Below are the code and all the weights of a small trained network. Each question names an input and a class and asks about switching units off, where a switched-off unit gives its printed mean instead of its output.

import numpy as np


def w(rows, s, z=0):
    codes = np.array(rows[::2]) - 128.0
    scale = np.full(codes.shape[1], s)
    scale[-1] = z or s
    return codes * scale


def f(y):
    return np.maximum(y, 0)


def log_softmax(a):
    a = a - a.max(-1, keepdims=True)
    return a - np.log(np.exp(a).sum(-1, keepdims=True))


def net(x, mask):
    res = np.array(x, float).reshape(1, 5) / 4 @ E
    y = f(res @ A[0][:, :-1].T + A[0][:, -1])
    res = res + np.where(mask, y, B[0][:, -1]) @ B[0][:, :-1]
    return log_softmax(res[-1] @ U[:, :-1].T + U[:, -1])


A, B = {}, {}
E = w([
[144,112,146,110,139,103,167,153,115,126],'x0',
[254,123,82,128,208,201,165,127,246,194],'x1',
[63,219,103,200,214,69,126,205,173,138],'x2',
[86,227,147,41,82,177,176,146,191,76],'x3',
[190,90,230,183,102,130,60,189,198,22],'x4',
],0.0063)
A[0] = w([
[158,49,123,185,170,54,110,129,51,172,129],'neuron 1',
[43,216,99,211,222,49,116,226,170,134,207],'neuron 2',
[3,123,177,134,61,34,87,118,7,59,34],'neuron 3',
[115,164,146,58,125,126,210,154,151,96,157],'neuron 4',
[112,180,139,59,103,163,167,159,186,99,34],'neuron 5',
[233,108,106,128,210,186,153,115,204,175,26],'neuron 6',
[173,124,221,180,113,134,74,167,197,31,3],'neuron 7',
[189,58,142,63,33,203,121,44,65,119,222],'neuron 8',
[74,220,146,47,104,171,172,135,161,111,216],'neuron 9',
[153,62,81,201,192,101,65,94,109,160,143],'neuron 10',
[181,77,112,169,181,47,134,131,58,182,161],'neuron 11',
[157,110,216,171,109,141,70,195,203,44,62],'neuron 12',
[51,185,41,80,158,138,201,58,83,215,22],'neuron 13',
],0.0051,0.0015)
B[0] = w([
[90,170,179,106,39,184,94,185,115,162,200],'neuron 1',
[140,65,125,254,171,211,203,103,52,35,255],'neuron 2',
[188,229,207,156,134,54,210,24,247,205,240],'neuron 3',
[93,146,159,130,50,164,62,182,101,139,179],'neuron 4',
[116,191,183,121,35,169,76,168,92,149,177],'neuron 5',
[166,229,195,175,122,92,189,62,212,166,203],'neuron 6',
[229,82,23,74,97,38,95,105,56,182,214],'neuron 7',
[122,88,142,213,170,196,182,90,104,26,220],'neuron 8',
[159,146,133,130,55,169,76,181,111,133,208],'neuron 9',
[113,167,175,137,57,170,75,182,140,153,196],'neuron 10',
[95,153,150,129,45,185,83,195,111,157,197],'neuron 11',
[216,77,40,80,121,53,128,128,89,155,220],'neuron 12',
[221,92,22,69,103,43,116,124,63,133,219],'neuron 13',
],0.0058,0.007)
U = w([
[149,200,191,138,145,55,200,53,245,188,72],'0',
[175,84,2,73,131,23,96,133,53,152,76],'1',
[116,120,134,131,135,142,124,137,125,119,254],'2',
[99,158,179,119,71,193,39,216,103,152,71],'3',
[123,83,132,186,183,195,202,104,75,19,100],'4',
[41,76,141,63,225,110,85,143,162,113,135],'5',
],0.0086,0.0072)

Each question gives the input, the list of numbers given to net, and the class t.
The units are the neurons (one row each of A and B). Each row of codes is followed by its name. A weight is (code - 128) times the scale printed after its matrix; where a second scale follows, it is the last column's (A, B and U).
mask holds one flag per neuron, in row order. A switched-off neuron (its flag False) gives its mean, the last column of its row in B, instead of its output. The means were averaged over made-up inputs and are rounded, as every weight is.
A unit's drop is (log p(t) with every unit on - log p(t) with that unit switched off) / (log p(t) with every unit on - log p(t) with every unit switched off).
The circuit of an input: a set's keep is (log p(t) with only the set's units on - log p(t) with every unit switched off) / (log p(t) with every unit on - log p(t) with every unit switched off). Starting from the 12 units with the biggest drops (on a tie, the unit counted first), units are removed one at a time, each time the one whose removal leaves the highest keep (on an exact tie, the one counted first), for as long as the keep stays at least 0.8.
circuit, biggest first: the units of the circuit, biggest drop first
most important unit: the unit with the biggest drop
top k neurons: the k neurons with the biggest drops, biggest first
drop when u is switched off: that unit's drop, to one decimal
input [3,-3,8,-3,0], class 4: circuit, biggest first -> (neuron 2)
input [2,-7,-2,-2,7], class 0: top 2 neurons -> (neuron 3; neuron 13)
input [-5,-5,8,2,-6], class 4: top 2 neurons -> (neuron 2; neuron 7)
input [2,-4,-1,2,5], class 1: circuit, biggest first -> (neuron 7; neuron 12)
input [2,1,3,6,-4], class 3: circuit, biggest first -> (neuron 9; neuron 4)
input [-6,4,0,-7,5], class 3: circuit, biggest first -> (neuron 10; neuron 1)
input [-4,-1,-1,6,7], class 1: top 2 neurons -> (neuron 7; neuron 12)
input [-3,7,-1,-8,1], class 3: circuit, biggest first -> (neuron 10; neuron 11)
input [1,1,7,-6,-5], class 4: top 2 neurons -> (neuron 2; neuron 7)
input [7,2,5,8,6], class 3: top 3 neurons -> (neuron 5; neuron 4; neuron 13)
input [-6,-4,-5,3,7], class 1: top 3 neurons -> (neuron 7; neuron 12; neuron 2)
input [-5,0,-7,-3,4], class 4: top 2 neurons -> (neuron 8; neuron 13)
input [-2,2,5,4,5], class 1: top 3 neurons -> (neuron 7; neuron 12; neuron 8)
input [-3,1,-8,-2,-4], class 4: top neuron -> (neuron 8)
input [4,5,4,-5,7], class 1: top 3 neurons -> (neuron 7; neuron 12; neuron 3)
input [0,4,5,3,-2], class 4: top 2 neurons -> (neuron 2; neuron 3)
input [5,5,2,-8,7], class 3: top 3 neurons -> (neuron 10; neuron 1; neuron 11)
input [7,-4,8,5,6], class 4: top 2 neurons -> (neuron 2; neuron 13)
input [3,-7,5,0,6], class 0: top 2 neurons -> (neuron 3; neuron 13)
input [5,6,-5,7,-8], class 1: most important unit -> neuron 13
input [8,8,-2,-8,-2], class 0: drop when neuron 4 is switched off -> 0.1
input [7,-5,5,2,8], class 1: drop when neuron 7 is switched off -> 0.5
input [-4,-8,8,0,8], class 0: drop when neuron 13 is switched off -> 0.2
input [-2,-5,-5,3,0], class 0: drop when neuron 7 is switched off -> 0.0
